What each symbol does to the units:
j75: ge>j976, sa>j789, ba>j574, va>j684, gu>j442, fu>j27
j554: ge>j376, sa>j551, ba>j184, va>j492, gu>j344, fu>j55
j21: ge>j437, sa>j822, ba>j376, va>j554, gu>j771, fu>j551
j379: ge>j864, sa>j992, ba>j404, va>j208, gu>j504, fu>j14
j504: ge>j180, sa>-, ba>j992, va>j356, gu>-, fu>j756
j773: ge>j419, sa>j229, ba>-, va>-, gu>j713, fu>j163
j574: ge>j75, sa>j308, ba>j684, va>j948, gu>j789, fu>j289
j993: ge>j717, sa>j305, ba>j804, va>j690, gu>j667, fu>j260
j545: ge>j305, sa>j75, ba>j260, va>j990, gu>j976, fu>j684
j638: ge>j597, sa>-, ba>j93, va>j180, gu>-, fu>-
j684: ge>j574, sa>j27, ba>j948, va>j248, gu>j308, fu>j580
j862: ge>j155, sa>j189, ba>j967, va>j360, gu>j299, fu>j199
j189: ge>j299, sa>j437, ba>j724, va>j199, gu>j500, fu>j376
j289: ge>j27, sa>j412, ba>j580, va>j942, gu>j208, fu>j30
j771: ge>j346, sa>j892, ba>j822, va>j344, gu>j690, fu>j845
j305: ge>j667, sa>j976, ba>j545, va>j260, gu>j942, fu>j574
j308: ge>j789, sa>j404, ba>j27, va>j289, gu>j379, fu>j412
j435: ge>j199, sa>j554, ba>j390, va>j924, gu>j376, fu>j492
j419: ge>j687, sa>j713, ba>j773, va>-, gu>j902, fu>j210
j808: ge>j382, sa>j862, ba>j41, va>j40, gu>j155, fu>j360
j182: ge>j221, sa>j334, ba>j902, va>j713, gu>j484, fu>j808
j200: ge>j892, sa>j627, ba>j845, va>j763, gu>j990, fu>j717
j260: ge>j545, sa>j574, ba>j990, va>j627, gu>j75, fu>j948
j180: ge>j93, sa>-, ba>j504, va>j992, gu>-, fu>-
j724: ge>j189, sa>j21, ba>j199, va>j435, gu>j437, fu>j554
j437: ge>j500, sa>j771, ba>j21, va>j376, gu>j346, fu>j344
j717: ge>j679, sa>j667, ba>j993, va>j804, gu>j248, fu>j545
j248: ge>j948, sa>j580, ba>j667, va>j305, gu>j289, fu>j976
j667: ge>j248, sa>j942, ba>j305, va>j545, gu>j580, fu>j75
j597: ge>j756, sa>-, ba>j638, va>j93, gu>-, fu>-
j943: ge>j14, sa>j638, ba>j22, va>j963, gu>j597, fu>j180
j756: ge>-, sa>-, ba>j597, va>j638, gu>-, fu>-
j822: ge>j771, sa>j200, ba>j344, va>j551, gu>j892, fu>j763
j163: ge>j210, sa>j153, ba>j36, va>j666, gu>j40, fu>j182
j492: ge>j184, sa>j55, ba>j299, va>j189, gu>j959, fu>j437
j390: ge>j435, sa>j184, ba>j924, va>j155, gu>j554, fu>j299
j22: ge>j943, sa>j93, ba>j963, va>j864, gu>j638, fu>j504
j412: ge>j208, sa>j943, ba>j935, va>j30, gu>j14, fu>j963
j93: ge>j638, sa>-, ba>j180, va>j504, gu>-, fu>-
j484: ge>j460, sa>j390, ba>j334, va>j382, gu>j435, fu>j155
j30: ge>j935, sa>j963, ba>j442, va>j789, gu>j22, fu>j379
j55: ge>j959, sa>j766, ba>j500, va>j437, gu>j410, fu>j771
j902: ge>j182, sa>j382, ba>j713, va>j229, gu>j334, fu>j41
j356: ge>j992, sa>j756, ba>j14, va>j943, gu>-, fu>j638
j199: ge>j724, sa>j376, ba>j435, va>j390, gu>j21, fu>j184
j713: ge>j902, sa>j808, ba>j229, va>j210, gu>j382, fu>j40
j360: ge>j967, sa>j199, ba>j460, va>j484, gu>j724, fu>j390
j410: ge>j763, sa>j993, ba>j766, va>j346, gu>j717, fu>j690
j924: ge>j390, sa>j492, ba>j155, va>j862, gu>j184, fu>j189
j14: ge>j356, sa>j597, ba>j943, va>j22, gu>j756, fu>j93
j382: ge>j334, sa>j155, ba>j808, va>j41, gu>j924, fu>j967
j976: ge>j942, sa>j442, ba>j75, va>j574, gu>j30, fu>j308
j36: ge>j163, sa>j221, ba>j666, va>j687, gu>j153, fu>j902
j992: ge>j504, sa>-, ba>j356, va>j14, gu>-, fu>j597
j334: ge>j484, sa>j924, ba>j382, va>j808, gu>j390, fu>j862
j687: ge>j666, sa>j902, ba>j419, va>j773, gu>j182, fu>j229
j864: ge>j963, sa>j504, ba>j379, va>j404, gu>j180, fu>j356
j299: ge>j492, sa>j500, ba>j189, va>j724, gu>j55, fu>j21
j500: ge>j55, sa>j346, ba>j437, va>j21, gu>j766, fu>j822
j155: ge>j924, sa>j299, ba>j862, va>j967, gu>j492, fu>j724
j551: ge>j344, sa>j763, ba>j959, va>j55, gu>j845, fu>j766
j40: ge>j41, sa>j360, ba>j153, va>j221, gu>j967, fu>j484
j627: ge>j990, sa>j948, ba>j679, va>j717, gu>j684, fu>j667
j208: ge>j404, sa>j14, ba>j412, va>j935, gu>j356, fu>j22
j948: ge>j684, sa>j289, ba>j248, va>j667, gu>j27, fu>j942
j376: ge>j21, sa>j344, ba>j554, va>j184, gu>j822, fu>j959
j346: ge>j766, sa>j690, ba>j771, va>j822, gu>j804, fu>j200
j404: ge>j379, sa>j356, ba>j208, va>j412, gu>j992, fu>j943
j460: ge>j360, sa>j435, ba>j484, va>j334, gu>j199, fu>j924
j942: ge>j580, sa>j30, ba>j976, va>j75, gu>j935, fu>j789
j990: ge>j260, sa>j684, ba>j627, va>j679, gu>j574, fu>j248
j184: ge>j554, sa>j959, ba>j492, va>j299, gu>j551, fu>j500
j763: ge>j845, sa>j717, ba>j410, va>j766, gu>j679, fu>j804
j229: ge>j713, sa>j41, ba>j210, va>j163, gu>j808, fu>j153
j41: ge>j808, sa>j967, ba>j40, va>j153, gu>j862, fu>j460
j153: ge>j40, sa>j460, ba>j221, va>j182, gu>j360, fu>j334
j210: ge>j229, sa>j40, ba>j163, va>j36, gu>j41, fu>j221
j690: ge>j804, sa>j260, ba>j892, va>j200, gu>j545, fu>j627
j442: ge>j30, sa>j864, ba>j789, va>j308, gu>j963, fu>j404
j804: ge>j993, sa>j545, ba>j690, va>j892, gu>j305, fu>j990
j963: ge>j22, sa>j180, ba>j864, va>j379, gu>j93, fu>j992
j967: ge>j862, sa>j724, ba>j360, va>j460, gu>j189, fu>j435
j679: ge>j627, sa>j248, ba>j717, va>j993, gu>j948, fu>j305
j789: ge>j442, sa>j379, ba>j308, va>j27, gu>j864, fu>j208
j221: ge>j153, sa>j484, ba>j182, va>j902, gu>j460, fu>j382
j892: ge>j690, sa>j990, ba>j200, va>j845, gu>j260, fu>j679
j935: ge>j412, sa>j22, ba>j30, va>j442, gu>j943, fu>j864
j666: ge>j36, sa>j182, ba>j687, va>j419, gu>j221, fu>j713
j580: ge>j289, sa>j935, ba>j942, va>j976, gu>j412, fu>j442
j959: ge>j551, sa>j410, ba>j55, va>j500, gu>j763, fu>j346
j766: ge>j410, sa>j804, ba>j346, va>j771, gu>j993, fu>j892
j845: ge>j200, sa>j679, ba>j763, va>j410, gu>j627, fu>j993
j27: ge>j308, sa>j208, ba>j289, va>j580, gu>j404, fu>j935
j344: ge>j822, sa>j845, ba>j551, va>j959, gu>j200, fu>j410

The rows follow the links: the fewer symbols apart two units are, the more alike their rows tend to be.

Each row is also shifted at random along 3 hidden directions that mean nothing.

Some units, each with a row of numbers:
j189:   13    51    18    42   -45     9   -46   -46   -36   -11    42    -3    36     4    71    33    14     6    16    20   -31   -22    14     1    33   -22   -12   -38    22     9    37    12
j935:   21   -23   -20   -11    35     9    25    30    41     4   -46    -9   -32     2   -28   -12    -7    -5     4    -7     1    26    -9     0    -5    33   -10    22   -26   -20   -22   -13
j221:  -54   -18    14    41   -25    -7   -28   -27   -45     1    48    25    21     6    29     6     8   -12   -39    16    28   -36    13     0    44   -29    14   -61    27    27    35   -16
j545:  -83   -31    18    33     8     7     9     3    37    44   -48    -8   -19    20    10   -40   -37    -5     5     8     5    15     3     3    42    55     1    -3   -13   -32   -13   -11
j679:   16    -9    16    39    -1    14    -2    -5    32    33   -39   -13   -11    17    28   -23   -27     0    18    12   -12    14     7     3    44    50    -8    -7   -10   -32    -4    -6
j199:   18    32    28   -16   -37   -18   -15   -28   -36     3    40     4    35    -7    12     2    -1    13     9     0    -4   -23     2    -2   -22   -33    15     5    26    18     6    28
j580:   -7     3   -19    28    23    28     0    13    42    -2   -45   -18   -26    10    21     8    -1    -3    22     7   -29    28     1     3    30    43   -29     1   -27   -31    -2   -15
j902:  -33    59    -5    29   -33    15   -45   -35   -42   -39    51    -2    31    -6    62    58    38     6    13    15   -37   -20    10     0    16   -39   -22   -36    17    19    41     7
j687: -175    28    16   -25   -28   -18    -9   -20   -38   -11    45     6    29   -12    -2     9     9    11     2    -5     1   -22     0    -3   -33   -41    13     8    22    24     5    25
j14:   17    -8   -25   -57    40    -1    40    42    39    -7   -42   -12   -30   -11   -59   -10    -4     5    14   -23    -2    32   -17    -2   -58    17    -5    60   -28   -14   -39     6
j36:   -4    52    -3   -23   -25    -5   -19   -19   -39   -35    50     0    30   -17    13    40    30    12    11    -4   -22   -17     0    -3   -36   -50    -5     4    17    26    16    23
j435:  -47    47    21    25   -44     1   -37   -41   -38    -7    44    -1    37     0    55    24    10     9    15    14   -25   -23    12     0    15   -26    -4   -25    24    12    28    18
j551:    5   -11    50    28   -37   -16   -12   -32   -16    47    11     7    24    14    24   -38   -34     3    -5    12    17   -21    11     1    33     9    25   -19    24    -2     4    11
j155:  -89    -3    38   -16   -35   -31    -4   -23   -39    22    40    17    31    -3   -10   -25   -15     6   -15    -2    28   -30     4    -2   -16   -31    35    -1    31    23     0    22
j404:  -40   -13   -27    29    30    28     3    19    38    -6   -42   -12   -31     9    12     9     5   -10     7     6   -16    25     0     3    34    39   -27   -10   -26   -25     1   -26
j500:   32    -2    43    28   -38   -14   -18   -34   -25    34    23     9    27    11    28   -25   -24     2    -6    12    12   -24    11     0    30    -3    21   -25    26     5    12     9
j346:   14    10    53   -27   -31   -28    11   -16     1    49    -6    -7    22     3   -10   -49   -44    19    24    -7     4    -4    -1    -1   -26    11    28    41    15   -10   -26    39
j210:  -21    -5    10    -6   -19   -18    -9   -14   -41    -7    47    20    22    -7    -6     4    10    -3   -27    -1    25   -29     3    -2    -8   -41    20   -20    25    30    14     3
j21:   13    -3    39    44   -39    -9   -27   -38   -29    29    28    11    28    13    42   -15   -17    -1   -11    19    12   -28    15     1    47    -5    17   -41    28     8    22     2
j717:  -33    21    26   -18    -8    -2    14     0    34    35   -41   -23    -1     6     0   -32   -33    17    43    -5   -24    22    -4     0   -19    39     0    49    -9   -33   -30    29
j993:  114   -58    26    36     6    -4    11     2    26    53   -37     7   -16    22    -1   -54   -42   -12   -19    10    33     3     7     3    52    47    17   -20    -2   -21   -10   -19
j773:  -62    28     4   -27   -21   -15    -9   -13   -39   -21    46     7    26   -14    -4    20    19     9    -2    -7    -1   -20     0    -3   -36   -47     9     4    20    27     9    19
j892:  -61    49    35    -9   -25     1    -1   -17    24    32   -28   -30    15     5    26   -19   -29    23    60    -1   -45    18     1     0   -15    31    -6    45    -4   -33   -20    39
j410:   37    11    34    56   -30     9   -25   -32     5    34    -9    -9    14    20    59   -14   -24     2    18    22   -18    -5    13     3    59    32    -4   -29     8   -21    14     2
j808:   91    28    12   -61   -22   -29     6    -7   -39   -14    46     8    29   -21   -34     6    10    15     0   -18     8   -18    -8    -4   -70   -54    22    33    22    31    -8    34
j208:   36    30   -44    42    27    49   -16    11    38   -34   -38   -25   -27     6    46    47    27    -5    32    12   -56    32     2     3    36    35   -54   -13   -34   -29    15   -23
j153:  -80    46    11    -7   -33    -7   -24   -27   -39   -19    48     2    33   -10    24    27    18    11    10     2   -17   -21     4    -1   -19   -41     2    -5    22    21    18    23
j30:  -47   -23   -23    47    29    29    -2    14    39     1   -44    -9   -32    15    23     4     0   -14     0    13   -11    22     4     4    55    45   -26   -24   -25   -27     6   -34

The symbols that take the first to the second take the third to the fourth, perhaps in another order. What is the fourth?
Answers are names.
A   79    12    37   -23   -34   -28    -3   -22   -31    19    33     8    31    -5    -7   -20   -15    12    -1    -5    14   -22     2    -2   -25   -26    28    12    26    17    -4    28
B   -7   -36    51    -1   -13   -24    20    -7    17    67   -28     2     3    15   -17   -71   -56     3     0    -1    29     0     1     1    10    36    33    19     8   -19   -27    13
C  -35    -7   -15   -15    29    10    23    26    42     6   -47   -15   -27     2   -20   -11   -10     1    19    -7   -11    29    -8     1   -11    35   -12    32   -26   -25   -23    -3
D j93

A   65    59    30   -94   -35   -39    14   -11   -32    -3    38    -6    41   -26   -40    -6    -4    33    34   -27   -11   -10   -12    -6  -110   -50    26    78    23    21   -28    67
B   97   -37    44   -35   -25   -47    16   -10   -34    39    32    26    25    -2   -44   -54   -31     3   -33   -10    59   -31     0    -3   -28   -28    53     9    32    25   -16    20
C   71   -21   -24    27    31    24     7    21    40     0   -44    -9   -32    10     6     1    -1   -11     2     6    -8    25    -1     3    32    40   -21    -9   -26   -24    -3   -27
D j30

A   36    10    41   -14   -37   -26    -5   -26   -30    25    30     8    32    -2     0   -23   -19    10    -1    -1    13   -23     3    -1   -16   -20    28     7    28    13    -2    27
B  -33    36    47    -3   -38   -11    -7   -28     1    38    -5   -15    27     6    24   -26   -31    20    40     2   -23    -2     3     0    -7    16    10    27    12   -17   -13    39
C  -14    16    25    13   -36   -12   -22   -31   -39     4    44    11    32     0    24     4     1     3    -7     8     5   -28     8    -1     8   -30    14   -23    27    19    18    13
D j21

A  -12   -47    66    -8   -27   -42    17   -16    -8    74     0    16    18    12   -27   -81   -59     2   -19    -2    52   -20     4    -1     5    14    54    10    26     0   -22    18
B   42     8    37    50   -40    -2   -30   -39   -22    27    22     5    27    14    53   -10   -15     0    -1    19    -1   -23    15     2    51     3     8   -40    23     0    23     4
C  -69     7    15    30    -1    16    -2    -3    36    31   -44   -20   -10    15    30   -18   -25     5    32    10   -25    20     4     3    33    51   -12     8   -15   -36    -9     1
D j993

A   10    68    43   -43   -39   -15     2   -22     5    25    -4   -27    32    -7     8   -17   -25    34    64   -10   -42     7    -5    -2   -55     5     6    68     8   -17   -27    62
B   18   -40    11   -19    23    -9    35    25    41    39   -50    -5   -25     7   -41   -50   -36    -1     1   -10    21    20    -8     1    -8    43    14    35   -16   -25   -35    -1
C  105     2    20     7   -29   -16   -16   -24   -41     1    44    16    26    -2    11     1     4     0   -18     5    17   -28     7    -1     5   -33    18   -24    26    24    17     7
D j771

A  -61    23   -32     4    27    30     4    19    40   -20   -40   -23   -25     1    12    25    13     1    31    -1   -41    33    -5     1     1    30   -36    18   -30   -26    -6    -7
B  118    -9   -38     5    39    25    12    29    39   -19   -40   -12   -34     1    -8    16    13    -7     8    -2   -16    29    -6     1     6    27   -28     7   -31   -19    -7   -22
C  -22     9    34     8   -14    -3     5   -10    25    42   -32   -16     4    11    15   -36   -37    12    31     3   -15    11     1     1    10    39     4    23    -2   -29   -18    19
D j845

A  -19    -6    50    25   -39   -18   -14   -34   -21    43    19     9    28    12    25   -34   -31     4    -4    11    15   -24    11     0    29     3    26   -19    27     1     6    13
B  -52   -12    50    49   -33    -5   -15   -32     1    55    -9     0    16    23    40   -40   -41     1     4    19     7   -11    14     2    57    32    15   -25    16   -18     5     4
C  -33   -18    18    38   -27   -10   -25   -28   -44     5    47    24    23     6    27     2     3   -10   -36    15    28   -36    13     1    40   -29    17   -56    29    26    32   -11
D j155

A   66    10    12    23   -29    -6   -27   -28   -43   -10    48    14    27     0    29    17    14    -3   -17    11     7   -28     9     0    18   -34     7   -38    25    24    28     0
B   -6    -9    26     3   -29   -23   -11   -23   -41    11    44    20    27    -1     2   -11    -5     0   -25     3    29   -32     7    -1     3   -32    26   -24    29    26    13     7
C   97   -46     6    63   -16    -5   -29   -25   -47     0    51    35    13    11    29     5    11   -25   -64    22    46   -42    17     2    70   -28    17   -89    28    33    44   -36
D j808

A   11    67    14    45   -47    16   -52   -49   -36   -18    43    -8    39     2    83    45    22    10    27    22   -48   -20    14     2    33   -22   -21   -38    20     6    40    14
B  -34    21    48     7   -34   -11    -6   -26     5    44    -9   -12    21    10    24   -34   -36    16    30     6   -12    -3     5     0     6    21    12    17    11   -18   -12    30
C    3    -7    39    41   -22     0   -10   -22    13    48   -20    -7     7    20    34   -36   -37     3    12    15    -2    -1    10     2    47    38     7   -13     7   -24    -1     4
D j684

A   50    -9    37    10   -15    -9     7   -11    17    48   -24    -8     5    12     7   -43   -39     7    15     4     3     4     4     1    16    34    14    13     3   -22   -16    14
B   29   -15    33   -20    -1   -16    27     6    30    49   -39    -9    -6     8   -25   -55   -46     9    18    -8     9    15    -4     1   -14    38    19    43    -4   -25   -35    19
C  -87    34    21     5   -39    -9   -26   -32   -39    -6    45     4    34    -4    29    15     8     8     5     6    -9   -25     7    -1    -3   -34     7   -14    25    18    19    19
D j155

A  -87   -26    59     7   -25   -24    12   -16    10    71   -22     0    11    16    -4   -70   -58     6     4     3    24    -5     5     1    17    34    34    14    14   -19   -23    18
B  102    52    17    12   -19    15   -13   -16    22    13   -23   -28     9     7    43     4   -12    17    55     6   -51    17     2     2     6    30   -20    23    -7   -29    -6    24
C  107    35    35    -1   -36    -9   -13   -27   -11    21    11    -9    28     3    26   -11   -16    16    28     4   -19    -8     4    -1    -5    -1     7    14    15    -5    -2    31
D j346

A   75     5    33    25   -36   -12   -22   -32   -32    18    33    11    28     6    29    -8    -9     1    -9    11    10   -27    11     0    25   -15    17   -29    26    13    18     8
B  -22   -25    60    -2   -28   -30    11   -18    -1    65    -8     6    18    11   -11   -67   -53     7    -1    -1    30   -12     4    -1     6    20    39    14    19    -9   -21    21
C   67   -27   -15    54    24    28    -3    11    38    11   -45    -8   -30    18    26    -4    -7   -15    -2    15    -7    20     5     4    63    49   -21   -30   -22   -28     6   -34
D j935

A  -30    15    48     7   -33   -13    -5   -26     4    46   -10   -10    21    10    22   -37   -38    14    27     6    -9    -3     6     0     9    23    15    15    12   -18   -12    27
B   54   -39    13   -18    21   -10    33    23    39    40   -49    -4   -23     8   -39   -50   -36     0     2    -9    21    19    -7     1    -7    41    15    33   -15   -24   -34    -1
C    4     5     0     5    13    14    10    10    40    18   -47   -21   -17     7     6   -13   -18     5    29     0   -24    26    -3     2     7    43   -15    24   -21   -32   -17     3
D j935

A  -36   -73    20    34    19    -3    21    13    37    57   -50     7   -26    24   -13   -61   -45   -15   -24     7    40     9     4     3    52    56    18   -16   -10   -25   -16   -26
B    6     9   -10     4    18    19     9    14    43     6   -47   -22   -21     6     6    -4    -9     4    30    -1   -28    30    -5     2     5    41   -21    23   -25   -31   -16    -1
C   -2    22    23   -40   -29   -28    -1   -16   -39    -2    44     9    32   -13   -17    -2     1    13    -2   -10    11   -23    -3    -4   -46   -44    23    18    26    26    -3    30
D j155

A   -2    12    -2    -4   -17    -9   -15   -15   -41   -23    48    14    21   -10     5    23    22    -1   -18     1     8   -24     3    -2    -9   -44     7   -21    20    30    20     3
B    4    38    15   -16   -32   -12   -18   -24   -40   -15    47     4    33   -11    13    19    13    11     6    -1    -9   -21     3    -3   -26   -42     7     1    23    22    12    24
C  -22     0    49     9   -40   -23   -11   -32   -25    37    23     8    32     7    15   -32   -27     7    -1     6    15   -25     8     0    11    -7    27    -8    28     6     2    20
D j717

A  178     2    23    -2    -7    -5     9    -3    20    31   -25   -11     0     6     0   -30   -28     8    20    -1    -6    10     0     1     0    29     6    22    -3   -20   -17    14
B   92   -17    -3    47    14    23    -4     3    36    19   -42   -11   -21    18    27   -10   -13    -8     7    13   -11    17     5     4    55    49   -17   -19   -18   -30     2   -22
C  -79    19   -26    15    24    30     1    16    41   -13   -44   -23   -25     5    18    19     7     1    31     3   -39    31    -3     1    12    37   -35    11   -29   -30    -5    -9
D j356

